Here is a tiny trained network, its code and every weight. The questions are about switching its units off for an input and a target symbol, where a switched-off unit gives its printed mean instead of its output.

import numpy as np


def w(rows, s, z=0):
    codes = np.array(rows[::2]) - 128.0
    scale = np.full(codes.shape[1], s)
    scale[-1] = z or s
    return codes * scale


def norm(h):
    return h / np.sqrt((h * h).mean(-1, keepdims=True) + 1e-5)


def f(y):
    return np.maximum(y, 0)


def softmax(a):
    e = np.exp(a - a.max(-1, keepdims=True))
    return e / e.sum(-1, keepdims=True)


def log_softmax(a):
    a = a - a.max(-1, keepdims=True)
    return a - np.log(np.exp(a).sum(-1, keepdims=True))


def net(x, mask):
    ids = ['ΔΛΞΦΨΩαγεημπστ'.index(c) for c in x.split()]
    T = len(ids)
    res = E[ids] + P[:T]
    r = norm(res)
    for j in range(3):
        rows = slice(2 * j, 2 * j + 2)
        q, k, v = (r @ M[0][rows].T for M in (Q, K, V))
        z = softmax(np.where(np.tri(T) > 0, q @ k.T / 2**0.5, -1e9)) @ v
        o = O[0][rows]
        res = res + np.where(mask[j], z, o[:, -1]) @ o[:, :-1]
    y = f(norm(res) @ A[0][:, :-1].T + A[0][:, -1])
    res = res + np.where(mask[3:7], y, B[0][:, -1]) @ B[0][:, :-1]
    return log_softmax(norm(res)[-1] @ U[:, :-1].T + U[:, -1])


Q, K, V, O, A, B = {}, {}, {}, {}, {}, {}
E = w([
[118,170,118,162],'Δ',
[127,137,147,113],'Λ',
[130,106,65,161],'Ξ',
[121,122,83,126],'Φ',
[126,178,64,114],'Ψ',
[134,188,105,156],'Ω',
[87,136,109,147],'α',
[153,140,133,132],'γ',
[84,44,109,108],'ε',
[92,110,121,118],'η',
[154,139,105,122],'μ',
[83,253,60,61],'π',
[152,110,151,162],'σ',
[61,122,131,151],'τ',
],0.021)
P = w([
[132,255,157,177],'0',
[186,212,126,141],'1',
[192,192,120,137],'2',
[209,171,96,102],'3',
[218,150,82,81],'4',
[227,125,70,56],'5',
[216,127,65,47],'6',
[218,100,55,24],'7',
[217,100,46,20],'8',
],0.0027)
Q[0] = w([
[242,109,33,112],'head 1',
[68,54,155,79],'head 1',
[254,225,68,96],'head 2',
[90,78,42,134],'head 2',
[189,224,51,86],'head 3',
[183,106,135,218],'head 3',
],0.011)
K[0] = w([
[201,44,88,198],'head 1',
[107,129,141,42],'head 1',
[196,72,97,147],'head 2',
[9,44,140,166],'head 2',
[137,181,129,24],'head 3',
[180,195,84,159],'head 3',
],0.013)
V[0] = w([
[183,84,205,97],'head 1',
[85,244,156,90],'head 1',
[166,129,231,105],'head 2',
[179,204,130,22],'head 2',
[82,181,105,99],'head 3',
[182,253,26,227],'head 3',
],0.008)
O[0] = w([
[169,95,113,145,103],'head 1',
[215,200,119,143,133],'head 1',
[69,124,253,83,83],'head 2',
[139,109,117,68,220],'head 2',
[125,156,18,145,172],'head 3',
[37,102,184,94,255],'head 3',
],0.0077,0.006)
A[0] = w([
[190,94,46,169,5],'neuron 1',
[236,66,136,113,216],'neuron 2',
[96,254,87,178,101],'neuron 3',
[70,92,198,92,104],'neuron 4',
],0.0072,0.0029)
B[0] = w([
[113,57,180,42,204],'neuron 1',
[237,2,145,128,253],'neuron 2',
[241,55,193,174,253],'neuron 3',
[187,29,103,219,207],'neuron 4',
],0.0067,0.0033)
U = w([
[132,150,166,165,147],'Δ',
[205,162,196,57,134],'Λ',
[73,115,55,161,68],'Ξ',
[80,118,37,146,114],'Φ',
[123,193,52,93,133],'Ψ',
[132,172,146,141,243],'Ω',
[136,146,81,187,120],'α',
[138,99,232,74,105],'γ',
[114,35,138,170,128],'ε',
[225,119,93,113,134],'η',
[99,120,138,8,150],'μ',
[121,217,77,78,89],'π',
[133,55,223,157,81],'σ',
[129,138,124,197,109],'τ',
],0.016,0.011)

Each question gives the input, a string of symbols that net reads in full, and the target symbol t.
The units are the heads (2 rows each of Q, K, V and O) and the neurons (one row each of A and B). Each row of codes is followed by its name. A weight is (code - 128) times the scale printed after its matrix; where a second scale follows, it is the last column's (O, A, B and U).
mask holds one flag per unit, heads first, then neurons. A switched-off unit (its flag False) gives its mean, the last column of its rows in O or B, instead of its output. The means were averaged over made-up inputs and are rounded, as every weight is.
A unit's drop is (log p(t) with every unit on - log p(t) with that unit switched off) / (log p(t) with every unit on - log p(t) with every unit switched off).
The circuit of an input: a set's keep is (log p(t) with only the set's units on - log p(t) with every unit switched off) / (log p(t) with every unit on - log p(t) with every unit switched off). Starting from all 7 units, units are removed one at a time, each time the one whose removal leaves the highest keep (on an exact tie, the one counted first), for as long as the keep stays at least 0.8.
circuit, biggest first: the units of the circuit, biggest drop first
k most important neurons: the k neurons with the biggest drops, biggest first
which heads matter: for each layer, one digit per head in row order, 1 if its drop is at least 0.15 and else 0, layers parted by /
drop of u: that unit's drop, to one decimal
input π Ξ μ Ω Λ ε Ω σ Λ, target η: which heads matter -> 001
input Δ ε μ Λ μ Λ μ α, target η: circuit, biggest first -> head 3
input μ γ σ Λ Λ Λ, target η: 2 most important neurons -> neuron 2; neuron 1
input σ Δ ε Ω μ Ω, target ε: 2 most important neurons -> neuron 3; neuron 4
input μ μ σ μ ε μ, target ε: circuit, biggest first -> neuron 4; head 3; head 1
input μ μ α μ Ω ε Λ α, target η: 2 most important neurons -> neuron 3; neuron 1
input Λ μ μ μ Φ Ξ μ, target Φ: which heads matter -> 110
input Ω Ω μ μ μ, target μ: 2 most important neurons -> neuron 3; neuron 2
input Ω Λ μ Λ ε, target η: which heads matter -> 101
input μ Φ Λ σ Ω μ τ μ γ, target ε: which heads matter -> 100
input μ σ μ α μ, target ε: 2 most important neurons -> neuron 4; neuron 1
input μ μ γ μ α Φ α σ Δ, target ε: circuit, biggest first -> neuron 4; head 3
input μ μ Ω Ω γ, target γ: 2 most important neurons -> neuron 4; neuron 2
input μ π μ μ Ω Ξ ε Ω, target Φ: circuit, biggest first -> head 1
input μ Ξ α Ω α α Φ, target Φ: which heads matter -> 010
input μ μ Ω γ, target γ: 3 most important neurons -> neuron 4; neuron 2; neuron 3
input μ μ Λ Δ τ τ μ σ Δ, target ε: 2 most important neurons -> neuron 4; neuron 3
input μ η Ω, target Λ: 2 most important neurons -> neuron 3; neuron 4
input μ Λ ε, target η: drop of head 3 -> 0.9
input μ μ γ η, target η: drop of neuron 1 -> 0.1
input Λ Λ μ Φ σ σ γ, target ε: drop of neuron 4 -> 0.2
